Below is a small trained network, with its code and all its weights. Each question gives an input and a target symbol and asks what happens when units are switched off, that is, made to give their printed mean instead of their output.

import numpy as np


def w(rows, s, z=0):
    codes = np.array(rows[::2]) - 128.0
    scale = np.full(codes.shape[1], s)
    scale[-1] = z or s
    return codes * scale


def norm(h):
    return h / np.sqrt((h * h).mean(-1, keepdims=True) + 1e-5)


def f(y):
    return np.maximum(y, 0)


def softmax(a):
    e = np.exp(a - a.max(-1, keepdims=True))
    return e / e.sum(-1, keepdims=True)


def log_softmax(a):
    a = a - a.max(-1, keepdims=True)
    return a - np.log(np.exp(a).sum(-1, keepdims=True))


def net(x, mask):
    ids = ['αβγδελμστψ'.index(c) for c in x.split()]
    T = len(ids)
    res = E[ids] + P[:T]
    r = norm(res)
    for j in range(3):
        rows = slice(3 * j, 3 * j + 3)
        q, k, v = (r @ M[0][rows].T for M in (Q, K, V))
        z = softmax(np.where(np.tri(T) > 0, q @ k.T / 3**0.5, -1e9)) @ v
        o = O[0][rows]
        res = res + np.where(mask[j], z, o[:, -1]) @ o[:, :-1]
    y = f(norm(res) @ A[0][:, :-1].T + A[0][:, -1])
    res = res + np.where(mask[3:7], y, B[0][:, -1]) @ B[0][:, :-1]
    return log_softmax(norm(res)[-1] @ U[:, :-1].T + U[:, -1])


Q, K, V, O, A, B = {}, {}, {}, {}, {}, {}
E = w([
[114,123,105,117,197,134,160,198],'α',
[73,109,156,144,182,100,194,139],'β',
[84,91,166,109,165,168,151,191],'γ',
[169,133,203,127,146,83,172,123],'δ',
[192,171,118,66,158,111,126,178],'ε',
[142,143,129,125,199,169,91,55],'λ',
[138,152,169,103,100,147,64,84],'μ',
[87,252,131,128,119,149,93,134],'σ',
[112,94,140,68,65,194,152,108],'τ',
[93,82,133,126,105,93,67,144],'ψ',
],0.004)
P = w([
[163,114,194,223,133,180,122,185],'0',
[167,134,195,142,143,141,123,163],'1',
[165,137,178,99,150,140,117,142],'2',
[123,143,173,78,155,131,123,123],'3',
[111,142,138,52,148,109,128,100],'4',
[89,149,126,25,141,96,138,89],'5',
[57,147,111,2,135,76,142,61],'6',
],0.0032)
Q[0] = w([
[68,134,61,127,180,2,147,85],'h0',
[15,150,206,6,143,105,125,146],'h0',
[30,105,112,184,148,120,169,218],'h0',
[26,166,157,137,164,97,47,78],'h1',
[113,125,188,73,138,30,95,173],'h1',
[91,49,93,195,84,103,171,203],'h1',
[148,172,159,132,161,143,32,141],'h2',
[158,95,116,233,210,64,126,233],'h2',
[108,184,193,60,207,104,154,126],'h2',
],0.0083)
K[0] = w([
[92,189,81,92,142,111,150,63],'h0',
[57,73,144,9,130,105,121,128],'h0',
[167,125,139,142,195,153,169,133],'h0',
[81,149,99,160,142,87,112,113],'h1',
[119,158,80,45,141,67,125,120],'h1',
[168,62,133,167,108,105,139,142],'h1',
[82,158,165,149,166,136,101,128],'h2',
[182,100,172,189,125,126,91,186],'h2',
[89,150,119,85,118,83,39,50],'h2',
],0.012)
V[0] = w([
[114,44,141,90,35,153,118,143],'h0',
[123,89,101,155,172,37,90,173],'h0',
[154,123,153,138,92,88,13,90],'h0',
[121,126,82,102,137,182,24,173],'h1',
[57,170,182,160,128,126,101,85],'h1',
[80,5,169,125,146,120,94,135],'h1',
[108,145,133,124,76,231,113,94],'h2',
[49,194,154,129,115,112,142,219],'h2',
[116,146,108,149,212,185,199,96],'h2',
],0.015)
O[0] = w([
[143,126,202,74,173,92,55,222,218],'h0',
[97,186,120,151,181,108,69,23,105],'h0',
[105,198,112,126,79,2,100,142,214],'h0',
[158,154,41,99,207,152,37,145,120],'h1',
[74,147,209,182,139,163,68,126,113],'h1',
[26,62,121,35,119,76,69,99,103],'h1',
[177,152,85,77,14,160,139,149,107],'h2',
[74,218,96,146,170,110,176,205,190],'h2',
[122,61,61,219,90,134,105,166,2],'h2',
],0.0077,0.0061)
A[0] = w([
[168,134,115,221,100,174,161,157,48],'n0',
[193,172,119,124,201,154,223,106,1],'n1',
[127,166,63,161,11,86,2,215,31],'n2',
[218,70,101,231,36,126,45,97,86],'n3',
],0.0093,0.0028)
B[0] = w([
[92,142,100,148,182,54,98,140,200],'n0',
[186,46,114,78,107,44,133,98,254],'n1',
[125,149,158,76,143,238,190,2,209],'n2',
[191,158,153,182,93,70,33,182,153],'n3',
],0.008,0.0067)
U = w([
[177,47,55,130,217,118,166,56,12],'α',
[40,74,189,190,142,185,187,56,96],'β',
[132,50,164,78,142,221,117,240,136],'γ',
[115,107,197,188,90,23,188,134,239],'δ',
[196,194,38,161,161,104,168,169,253],'ε',
[179,87,110,227,61,143,2,100,98],'λ',
[113,223,170,64,152,122,53,63,178],'μ',
[87,212,83,199,144,204,132,172,47],'σ',
[156,131,130,41,6,177,154,123,98],'τ',
[35,126,88,89,160,75,45,144,42],'ψ',
],0.0055,0.0016)

Each question gives the input, a string of symbols that net reads in full, and the target symbol t.
The units are the heads (3 rows each of Q, K, V and O) and the neurons (one row each of A and B). Each row of codes is followed by its name. A weight is (code - 128) times the scale printed after its matrix; where a second scale follows, it is the last column's (O, A, B and U).
mask holds one flag per unit, heads first, then neurons. A switched-off unit (its flag False) gives its mean, the last column of its rows in O or B, instead of its output. The means were averaged over made-up inputs and are rounded, as every weight is.
A unit's drop is (log p(t) with every unit on - log p(t) with that unit switched off) / (log p(t) with every unit on - log p(t) with every unit switched off).
The circuit of an input: a set's keep is (log p(t) with only the set's units on - log p(t) with every unit switched off) / (log p(t) with every unit on - log p(t) with every unit switched off). Starting from all 7 units, units are removed one at a time, each time the one whose removal leaves the highest keep (on an exact tie, the one counted first), for as long as the keep stays at least 0.8.
circuit, biggest first: the units of the circuit, biggest drop first
unit that matters most: the unit with the biggest drop
top k neurons: the k neurons with the biggest drops, biggest first
heads that matter: for each layer, one digit per head in row order, 1 if its drop is at least 0.15 and else 0, layers parted by /
drop when u is switched off: that unit's drop, to one decimal
input ε τ δ ε, target γ: circuit, biggest first : [h0]
input μ δ ε δ μ ε, target τ: heads that matter : 101
input δ τ β ε σ ε δ, target ε: circuit, biggest first : [h1; h2]
input δ δ λ δ τ δ, target γ: heads that matter : 100
input ε λ ε, target λ: heads that matter : 001
input δ τ ψ σ α, target α: heads that matter : 100
input ε μ δ, target τ: heads that matter : 001
input λ δ α, target λ: heads that matter : 001
input δ δ γ δ, target β: heads that matter : 110
input ε λ δ, target λ: heads that matter : 001
input ε ε σ δ ε, target ε: heads that matter : 011
input α δ τ ε δ μ, target τ: top 2 neurons : [n2; n0]
input δ δ δ γ, target β: circuit, biggest first : [h1; h0]
input λ ψ σ ε α δ, target α: unit that matters most : h0
input ψ ε ε τ, target γ: drop when h0 is switched off : 0.9
input δ ε ψ λ τ, target τ: drop when n0 is switched off : 0.1
input μ δ λ ε δ α, target α: drop when h1 is switched off : 0.2
input δ ε ε, target α: drop when h0 is switched off : 0.3
